Below is a small trained network, with its code and all its weights. Each question gives an input and a class and asks what happens when units are switched off, that is, made to give their printed mean instead of their output.

import numpy as np


def w(rows, s, z=0):
    codes = np.array(rows[::2]) - 128.0
    scale = np.full(codes.shape[1], s)
    scale[-1] = z or s
    return codes * scale


def norm(h):
    return h / np.sqrt((h * h).mean(-1, keepdims=True) + 1e-5)


def f(y):
    return y / 2 * (1 + np.tanh(0.7978845608 * (y + 0.044715 * y**3)))


def log_softmax(a):
    a = a - a.max(-1, keepdims=True)
    return a - np.log(np.exp(a).sum(-1, keepdims=True))


def net(x, mask):
    res = np.array(x, float).reshape(1, 7) / 4 @ E
    u = 0
    for l in range(2):
        y = f(norm(res) @ A[l][:, :-1].T + A[l][:, -1])
        res = res + np.where(mask[u : u + 3], y, B[l][:, -1]) @ B[l][:, :-1]
        u += 3
    return log_softmax(norm(res)[-1] @ U[:, :-1].T + U[:, -1])


A, B = {}, {}
E = w([
[126,124,129,125,128],'x0',
[131,122,130,120,127],'x1',
[86,103,121,134,3],'x2',
[38,50,103,99,155],'x3',
[131,127,128,127,130],'x4',
[177,68,53,206,109],'x5',
[84,109,231,240,154],'x6',
],0.0043)
A[0] = w([
[152,140,99,131,255,14],'L0N1',
[31,35,90,94,179,3],'L0N2',
[178,60,57,196,129,50],'L0N3',
],0.0086,0.003)
B[0] = w([
[59,202,86,180,60,206],'L0N1',
[247,187,148,143,88,252],'L0N2',
[76,193,211,41,148,251],'L0N3',
],0.011,0.0027)
A[1] = w([
[154,153,3,37,126,2],'L1N1',
[86,202,198,140,86,202],'L1N2',
[190,221,94,207,122,186],'L1N3',
],0.0065,0.0023)
B[1] = w([
[75,56,237,254,214,181],'L1N1',
[144,86,37,73,189,254],'L1N2',
[148,30,118,93,57,210],'L1N3',
],0.0079,0.0057)
U = w([
[255,108,111,115,119,111],'0',
[102,173,154,54,170,132],'1',
[108,87,159,212,169,127],'2',
[138,115,95,121,126,183],'3',
[71,161,74,155,58,165],'4',
[139,107,99,112,140,158],'5',
[135,107,99,109,134,137],'6',
[126,218,139,147,93,8],'7',
],0.013,0.011)

Each question gives the input, the list of numbers given to net, and the class t.
The units are the neurons (one row each of A and B). Each row of codes is followed by its name. A weight is (code - 128) times the scale printed after its matrix; where a second scale follows, it is the last column's (A, B and U).
mask holds one flag per neuron, layer by layer. A switched-off neuron (its flag False) gives its mean, the last column of its row in B, instead of its output. The means were averaged over made-up inputs and are rounded, as every weight is.
A unit's drop is (log p(t) with every unit on - log p(t) with that unit switched off) / (log p(t) with every unit on - log p(t) with every unit switched off).
The circuit of an input: a set's keep is (log p(t) with only the set's units on - log p(t) with every unit switched off) / (log p(t) with every unit on - log p(t) with every unit switched off). Starting from all 6 units, units are removed one at a time, each time the one whose removal leaves the highest keep (on an exact tie, the one counted first), for as long as the keep stays at least 0.8.
circuit, biggest first: the units of the circuit, biggest drop first
most important unit: the unit with the biggest drop
top k neurons: the k neurons with the biggest drops, biggest first
top k neurons in layer l: the k neurons of layer l with the biggest drops, biggest first
drop of u: that unit's drop, to one decimal
input [2,-4,-4,-5,-7,-4,4], class 5: top 2 neurons : [L0N2; L1N2]
input [0,-1,-4,-2,-4,-7,-8], class 2: top 2 neurons in layer 0 : [L0N3; L0N2]
input [3,4,-8,-4,-4,-5,3], class 4: circuit, biggest first : [L0N1; L0N3]
input [-1,-6,-2,7,7,-3,-8], class 2: top 2 neurons in layer 1 : [L1N1; L1N2]
input [-2,-7,-3,-4,7,8,-5], class 1: top 2 neurons in layer 0 : [L0N3; L0N2]
input [-8,4,2,-2,3,-5,1], class 6: most important unit : L1N2
input [5,7,6,8,4,-5,3], class 0: top 3 neurons : [L0N2; L0N3; L0N1]
input [-6,4,-5,6,6,4,0], class 0: top 3 neurons : [L0N2; L1N3; L1N2]
input [6,5,7,3,-3,8,0], class 1: top 3 neurons : [L0N3; L1N3; L0N1]
input [5,-7,4,-4,1,7,-8], class 2: top 2 neurons : [L1N1; L0N2]
input [-6,-2,-6,-3,-3,2,-5], class 4: top 2 neurons : [L0N1; L0N2]
input [-5,-2,-4,7,-7,-1,7], class 0: top 3 neurons : [L0N2; L1N1; L1N3]
input [0,-1,6,3,1,7,2], class 1: top 2 neurons in layer 0 : [L0N3; L0N1]
input [-4,-1,-8,-7,-4,0,6], class 4: top 4 neurons : [L0N1; L0N3; L1N1; L0N2]
input [4,8,6,-4,-7,1,-8], class 2: most important unit : L1N1
input [-2,4,-6,-3,7,7,2], class 1: top 2 neurons : [L0N3; L0N2]
input [-1,8,8,-4,8,-2,-8], class 2: top 4 neurons : [L1N1; L0N3; L0N2; L0N1]
input [1,1,3,7,2,5,-1], class 0: top 2 neurons : [L0N2; L0N1]
input [3,-6,3,-2,-1,8,7], class 1: top 2 neurons in layer 1 : [L1N1; L1N3]
input [1,6,8,-3,-5,8,-3], class 1: top 2 neurons in layer 0 : [L0N3; L0N2]
input [3,4,3,-1,3,7,-1], class 1: top neuron in layer 0 : [L0N3]
input [7,-4,-5,8,1,-2,-3], class 0: drop of L0N2 : 1.8
input [2,-4,-7,5,-4,3,-3], class 4: drop of L0N1 : 1.5
input [5,8,-2,3,-4,8,6], class 1: drop of L1N1 : 0.1
